Below are the code and all the weights of a small trained network. Each question names an input and a class and asks about switching units off, where a switched-off unit gives its printed mean instead of its output.

import numpy as np


def w(rows, s, z=0):
    codes = np.array(rows[::2]) - 128.0
    scale = np.full(codes.shape[1], s)
    scale[-1] = z or s
    return codes * scale


def f(y):
    return y / 2 * (1 + np.tanh(0.7978845608 * (y + 0.044715 * y**3)))


def log_softmax(a):
    a = a - a.max(-1, keepdims=True)
    return a - np.log(np.exp(a).sum(-1, keepdims=True))


def net(x, mask):
    res = np.array(x, float).reshape(1, 7) / 4 @ E
    y = f(res @ A[0][:, :-1].T + A[0][:, -1])
    res = res + np.where(mask, y, B[0][:, -1]) @ B[0][:, :-1]
    return log_softmax(res[-1] @ U[:, :-1].T + U[:, -1])


A, B = {}, {}
E = w([
[126,131,128,128,130],'x0',
[89,116,242,46,100],'x1',
[129,127,129,128,126],'x2',
[126,126,128,129,129],'x3',
[159,3,157,169,111],'x4',
[66,161,167,230,64],'x5',
[57,74,52,89,59],'x6',
],0.0069)
A[0] = w([
[131,153,62,155,151,79],'N1',
[186,107,109,53,149,85],'N2',
[96,128,192,73,108,94],'N3',
[167,107,113,84,175,49],'N4',
[23,58,73,68,132,104],'N5',
[73,66,67,80,94,90],'N6',
[48,145,164,187,108,93],'N7',
[56,141,151,197,101,66],'N8',
[45,168,242,60,52,136],'N9',
[96,167,181,64,108,96],'N10',
[69,136,159,181,101,71],'N11',
[172,99,98,32,168,61],'N12',
[161,114,110,55,156,197],'N13',
[207,139,195,157,224,106],'N14',
[96,127,128,158,91,254],'N15',
[110,235,126,81,114,121],'N16',
[160,46,164,153,121,83],'N17',
[96,217,113,95,161,114],'N18',
[136,28,161,157,147,113],'N19',
[217,36,148,141,104,158],'N20',
[100,114,195,86,128,63],'N21',
[209,179,196,164,143,86],'N22',
[193,117,90,76,132,145],'N23',
[114,156,177,181,45,120],'N24',
[132,161,47,53,172,196],'N25',
[160,128,56,186,144,125],'N26',
[172,170,45,164,110,215],'N27',
[66,84,68,102,90,79],'N28',
[57,82,67,117,95,133],'N29',
[101,230,117,98,153,126],'N30',
[136,33,168,180,147,85],'N31',
[79,163,158,206,83,106],'N32',
[74,95,56,110,67,135],'N33',
[107,75,193,2,139,143],'N34',
[128,175,76,136,139,117],'N35',
[60,140,167,195,83,159],'N36',
[84,131,187,81,123,117],'N37',
[139,87,121,50,205,80],'N38',
[154,142,33,190,131,78],'N39',
[120,127,53,183,181,91],'N40',
[109,125,184,75,95,73],'N41',
[177,142,188,197,229,106],'N42',
],0.0083,0.0074)
B[0] = w([
[178,68,129,138,63,140],'N1',
[154,175,13,196,138,157],'N2',
[234,70,153,162,88,158],'N3',
[189,156,55,138,96,130],'N4',
[136,212,154,52,142,180],'N5',
[126,172,133,76,126,165],'N6',
[180,141,38,165,157,162],'N7',
[188,165,46,139,129,151],'N8',
[195,75,173,156,131,243],'N9',
[158,77,146,165,81,164],'N10',
[209,161,32,146,127,141],'N11',
[166,140,44,154,147,164],'N12',
[101,119,102,197,186,219],'N13',
[114,211,137,40,115,185],'N14',
[108,121,160,142,236,254],'N15',
[67,89,117,168,76,190],'N16',
[80,107,86,126,63,148],'N17',
[16,92,104,155,37,175],'N18',
[38,137,112,158,64,166],'N19',
[4,94,128,157,102,202],'N20',
[230,119,106,122,69,138],'N21',
[130,218,97,17,106,158],'N22',
[137,132,101,189,162,176],'N23',
[161,158,74,147,173,176],'N24',
[92,106,133,152,143,240],'N25',
[220,80,226,126,100,180],'N26',
[140,68,222,174,136,243],'N27',
[157,244,152,63,86,153],'N28',
[124,224,188,29,140,179],'N29',
[26,81,106,142,72,189],'N30',
[56,136,72,120,52,157],'N31',
[147,148,41,162,166,179],'N32',
[139,190,170,62,144,187],'N33',
[163,87,143,178,157,229],'N34',
[132,65,148,156,81,151],'N35',
[128,133,61,149,206,206],'N36',
[190,71,156,165,103,164],'N37',
[181,160,31,158,167,163],'N38',
[250,103,180,123,89,171],'N39',
[242,43,189,136,60,160],'N40',
[227,127,136,126,88,143],'N41',
[112,225,166,2,95,181],'N42',
],0.0062,0.0065)
U = w([
[205,68,160,141,68,84],'0',
[145,139,3,151,179,60],'1',
[118,202,137,36,93,70],'2',
[91,98,147,136,175,254],'3',
[34,84,85,145,25,77],'4',
[98,100,157,138,189,209],'5',
],0.013,0.0072)

Each question gives the input, the list of numbers given to net, and the class t.
The units are the neurons (one row each of A and B). Each row of codes is followed by its name. A weight is (code - 128) times the scale printed after its matrix; where a second scale follows, it is the last column's (A, B and U).
mask holds one flag per neuron, in row order. A switched-off neuron (its flag False) gives its mean, the last column of its row in B, instead of its output. The means were averaged over made-up inputs and are rounded, as every weight is.
A unit's drop is (log p(t) with every unit on - log p(t) with that unit switched off) / (log p(t) with every unit on - log p(t) with every unit switched off).
The circuit of an input: a set's keep is (log p(t) with only the set's units on - log p(t) with every unit switched off) / (log p(t) with every unit on - log p(t) with every unit switched off). Starting from the 12 units with the biggest drops (on a tie, the unit counted first), units are removed one at a time, each time the one whose removal leaves the highest keep (on an exact tie, the one counted first), for as long as the keep stays at least 0.8.
units of the circuit, in order: the units of the circuit, biggest drop first
most important unit: the unit with the biggest drop
top k neurons: the k neurons with the biggest drops, biggest first
drop of u: that unit's drop, to one decimal
input [6,-7,4,3,-6,3,-8], class 2: units of the circuit, in order -> (N42)
input [-7,6,1,-7,-6,8,-8], class 1: units of the circuit, in order -> (N32 N7 N24)
input [-5,5,-6,4,-6,-2,-1], class 4: top 3 neurons -> (N18 N30 N16)
input [-4,-4,-1,2,-6,-4,3], class 4: units of the circuit, in order -> (N18 N30 N36)
input [1,-7,-6,-2,3,-2,6], class 0: units of the circuit, in order -> (N39 N26)
input [7,-8,1,8,-5,-4,-8], class 0: units of the circuit, in order -> (N40 N26)
input [-1,-1,-3,-5,7,-4,-8], class 2: units of the circuit, in order -> (N42 N14)
input [-4,5,-7,-7,8,-8,7], class 1: units of the circuit, in order -> (N38 N2)
input [0,8,3,-2,1,6,-8], class 0: top 2 neurons -> (N9 N3)
input [-7,-6,-3,3,5,5,-8], class 2: units of the circuit, in order -> (N42 N22)
input [-7,-3,3,-7,-7,-7,8], class 2: top 2 neurons -> (N5 N29)
input [8,0,4,-4,7,1,8], class 2: drop of N29 -> 0.1
input [-8,-8,4,-3,-7,3,6], class 0: drop of N40 -> 0.1
input [3,3,-5,-4,2,8,8], class 1: drop of N13 -> 0.0
input [8,8,-8,-8,-8,-1,-4], class 0: most important unit -> N9
input [-1,-2,8,-5,7,-8,6], class 1: drop of N12 -> 0.2
